Below is a small trained network, with its code and all its weights. Each question gives an input and a class and asks what happens when units are switched off, that is, made to give their printed mean instead of their output.

import numpy as np


def w(rows, s, z=0):
    codes = np.array(rows[::2]) - 128.0
    scale = np.full(codes.shape[1], s)
    scale[-1] = z or s
    return codes * scale


def f(y):
    return np.maximum(y, 0)


def log_softmax(a):
    a = a - a.max(-1, keepdims=True)
    return a - np.log(np.exp(a).sum(-1, keepdims=True))


def net(x, mask):
    res = np.array(x, float).reshape(1, 8) / 4 @ E
    y = f(res @ A[0][:, :-1].T + A[0][:, -1])
    res = res + np.where(mask, y, B[0][:, -1]) @ B[0][:, :-1]
    return log_softmax(res[-1] @ U[:, :-1].T + U[:, -1])


A, B = {}, {}
E = w([
[59,175,155,159,115,172,118,114,157,164,51],'x0',
[207,119,161,196,169,144,143,53,115,197,134],'x1',
[176,198,107,53,141,195,55,158,131,175,167],'x2',
[117,122,119,127,123,139,122,134,122,120,122],'x3',
[164,130,115,185,73,170,141,118,237,113,185],'x4',
[132,124,2,84,118,109,160,104,162,175,77],'x5',
[24,114,134,86,136,168,209,80,109,149,210],'x6',
[201,184,145,111,106,166,229,123,109,87,114],'x7',
],0.0095)
A[0] = w([
[113,153,255,159,121,151,91,157,92,93,162,137],'N1',
[108,167,104,151,89,141,152,157,165,118,158,115],'N2',
[175,193,118,118,96,161,225,137,103,100,125,103],'N3',
[57,211,144,168,103,172,104,97,154,119,57,164],'N4',
[177,151,125,169,160,101,77,179,146,105,42,117],'N5',
[137,141,30,99,114,97,163,103,145,181,85,159],'N6',
[161,72,120,132,140,131,117,143,83,69,182,111],'N7',
[59,129,120,111,120,169,179,67,116,144,139,101],'N8',
[118,83,139,150,104,111,174,135,142,84,98,17],'N9',
[90,155,149,88,190,157,162,101,142,147,188,76],'N10',
[156,193,124,130,74,165,209,132,79,98,112,45],'N11',
[56,90,118,83,139,164,135,74,123,98,194,114],'N12',
[88,67,125,183,100,79,144,88,89,85,96,79],'N13',
[121,175,108,65,85,196,83,169,99,170,154,171],'N14',
[70,144,135,77,64,87,159,205,158,80,122,147],'N15',
[91,134,111,100,175,143,147,185,77,98,97,103],'N16',
[124,124,111,150,83,142,126,97,176,88,154,49],'N17',
[159,181,76,193,123,166,138,159,188,143,212,87],'N18',
[135,184,118,118,165,129,124,155,58,177,129,108],'N19',
[117,139,100,173,86,134,129,126,176,116,180,88],'N20',
[90,96,104,118,120,133,55,107,181,106,158,132],'N21',
[106,134,146,91,159,107,140,145,59,131,81,34],'N22',
[105,85,110,168,158,112,103,106,137,207,163,119],'N23',
[119,130,125,108,182,68,145,102,43,158,104,26],'N24',
[102,49,140,158,81,87,193,131,132,117,110,4],'N25',
[94,100,131,173,150,78,185,109,124,66,60,139],'N26',
[100,122,105,109,95,110,87,198,145,79,106,163],'N27',
[162,103,79,94,149,65,142,122,134,75,198,191],'N28',
],0.0093,0.0034)
B[0] = w([
[52,99,33,152,173,197,146,85,144,64,196,249],'N1',
[107,105,196,147,118,164,130,132,118,134,115,175],'N2',
[39,148,77,198,135,94,32,151,42,189,149,230],'N3',
[201,41,115,3,191,113,146,12,80,128,81,212],'N4',
[157,167,115,166,56,91,88,111,157,11,125,240],'N5',
[23,112,97,145,131,234,155,109,146,24,230,226],'N6',
[137,97,82,76,188,131,129,76,115,135,84,185],'N7',
[170,203,138,128,107,100,97,88,176,43,104,192],'N8',
[136,104,129,132,112,174,53,191,130,130,161,172],'N9',
[184,211,143,103,85,79,80,124,187,61,99,186],'N10',
[104,141,80,137,157,91,54,152,24,168,70,208],'N11',
[158,224,131,165,82,79,71,115,142,83,67,195],'N12',
[141,114,148,63,64,136,97,135,111,159,164,199],'N13',
[177,95,145,118,39,134,115,146,92,161,187,229],'N14',
[168,139,130,174,124,124,214,36,115,209,147,212],'N15',
[102,120,200,156,102,135,203,154,144,152,114,181],'N16',
[70,71,168,149,149,131,174,213,112,95,80,171],'N17',
[156,112,183,121,119,171,168,211,127,132,82,217],'N18',
[179,114,216,121,112,164,169,184,134,144,149,185],'N19',
[107,97,204,106,153,108,165,158,114,96,49,181],'N20',
[70,104,151,165,128,88,99,176,45,178,118,182],'N21',
[71,122,171,156,169,153,147,201,139,84,123,181],'N22',
[94,168,103,184,107,124,130,113,91,178,102,181],'N23',
[124,143,230,175,151,182,168,176,132,102,85,188],'N24',
[180,114,165,101,73,143,60,198,146,150,170,187],'N25',
[173,107,157,87,83,135,71,121,147,163,212,216],'N26',
[177,167,108,187,119,99,193,80,108,140,139,206],'N27',
[173,108,129,92,173,142,153,47,72,105,53,206],'N28',
],0.0067,0.011)
U = w([
[148,123,137,160,100,134,161,108,129,148,119,254],'0',
[173,206,125,155,75,57,111,134,204,47,79,73],'1',
[176,92,152,50,56,166,98,200,149,211,222,87],'2',
[89,78,211,167,140,157,227,238,158,131,32,65],'3',
[32,100,33,148,153,207,178,101,176,70,224,114],'4',
[43,135,67,203,133,43,73,154,54,250,77,107],'5',
[192,48,96,2,183,117,172,27,127,150,41,120],'6',
[189,139,142,249,118,121,233,47,145,236,155,140],'7',
],0.0074,0.0088)

Each question gives the input, the list of numbers given to net, and the class t.
The units are the neurons (one row each of A and B). Each row of codes is followed by its name. A weight is (code - 128) times the scale printed after its matrix; where a second scale follows, it is the last column's (A, B and U).
mask holds one flag per neuron, in row order. A switched-off neuron (its flag False) gives its mean, the last column of its row in B, instead of its output. The means were averaged over made-up inputs and are rounded, as every weight is.
A unit's drop is (log p(t) with every unit on - log p(t) with that unit switched off) / (log p(t) with every unit on - log p(t) with every unit switched off).
The circuit of an input: a set's keep is (log p(t) with only the set's units on - log p(t) with every unit switched off) / (log p(t) with every unit on - log p(t) with every unit switched off). Starting from the 12 units with the biggest drops (on a tie, the unit counted first), units are removed one at a time, each time the one whose removal leaves the highest keep (on an exact tie, the one counted first), for as long as the keep stays at least 0.8.
units of the circuit, in order: the units of the circuit, biggest drop first
unit that matters most: the unit with the biggest drop
k most important neurons: the k neurons with the biggest drops, biggest first
drop of u: that unit's drop, to one decimal
input [-8,-2,7,5,-7,-5,8,2], class 1: 2 most important neurons : (N12 N10)
input [-7,-5,2,1,1,-3,-1,-4], class 6: 3 most important neurons : (N28 N7 N3)
input [-8,-7,-5,-6,0,6,-3,-5], class 6: unit that matters most : N28
input [0,4,5,-1,-7,8,-5,0], class 4: 2 most important neurons : (N6 N18)
input [8,2,1,3,-6,-5,0,4], class 6: 2 most important neurons : (N4 N6)
input [5,-7,-5,3,-5,0,-1,-5], class 7: units of the circuit, in order : (N15 N27)
input [-8,-8,-3,2,7,-3,0,-1], class 6: units of the circuit, in order : (N28 N7)
input [-1,0,-5,3,-1,4,-3,4], class 2: 2 most important neurons : (N26 N1)
input [3,-4,-2,-5,-6,-1,7,7], class 1: 3 most important neurons : (N8 N10 N12)
input [-1,2,-3,5,-3,-5,7,-2], class 1: units of the circuit, in order : (N12 N10)
input [-2,4,1,-2,-7,0,4,4], class 3: units of the circuit, in order : (N24 N22)
input [0,-4,-5,-2,4,-1,7,5], class 1: 2 most important neurons : (N8 N12)
input [4,-5,-3,5,0,6,8,-6], class 1: 2 most important neurons : (N12 N8)
input [2,-5,-2,4,-2,5,5,6], class 5: units of the circuit, in order : (N3)
input [-3,0,2,0,8,7,-1,8], class 3: units of the circuit, in order : (N18 N17)
input [-2,-6,-8,-7,2,6,3,6], class 2: units of the circuit, in order : (N25 N26)
input [7,-6,-8,5,-5,8,8,0], class 1: 3 most important neurons : (N8 N12 N1)
input [-6,-6,-8,3,2,6,4,7], class 2: 4 most important neurons : (N25 N26 N9 N13)
input [-4,-5,-8,-1,3,-6,3,8], class 2: 2 most important neurons : (N25 N26)
input [4,7,-7,1,-8,0,0,-5], class 3: most important neuron : (N24)
input [-7,-7,-1,5,3,0,0,6], class 6: 2 most important neurons : (N28 N7)
input [7,-7,1,-5,-8,4,-3,-3], class 3: units of the circuit, in order : (N22 N16)
input [7,8,-7,-8,-2,1,-7,8], class 0: drop of N14 : -0.1
input [-3,7,-8,8,8,-7,5,8], class 0: drop of N20 : 0.2
input [1,-4,-2,-6,-3,-7,7,0], class 1: drop of N6 : 0.4
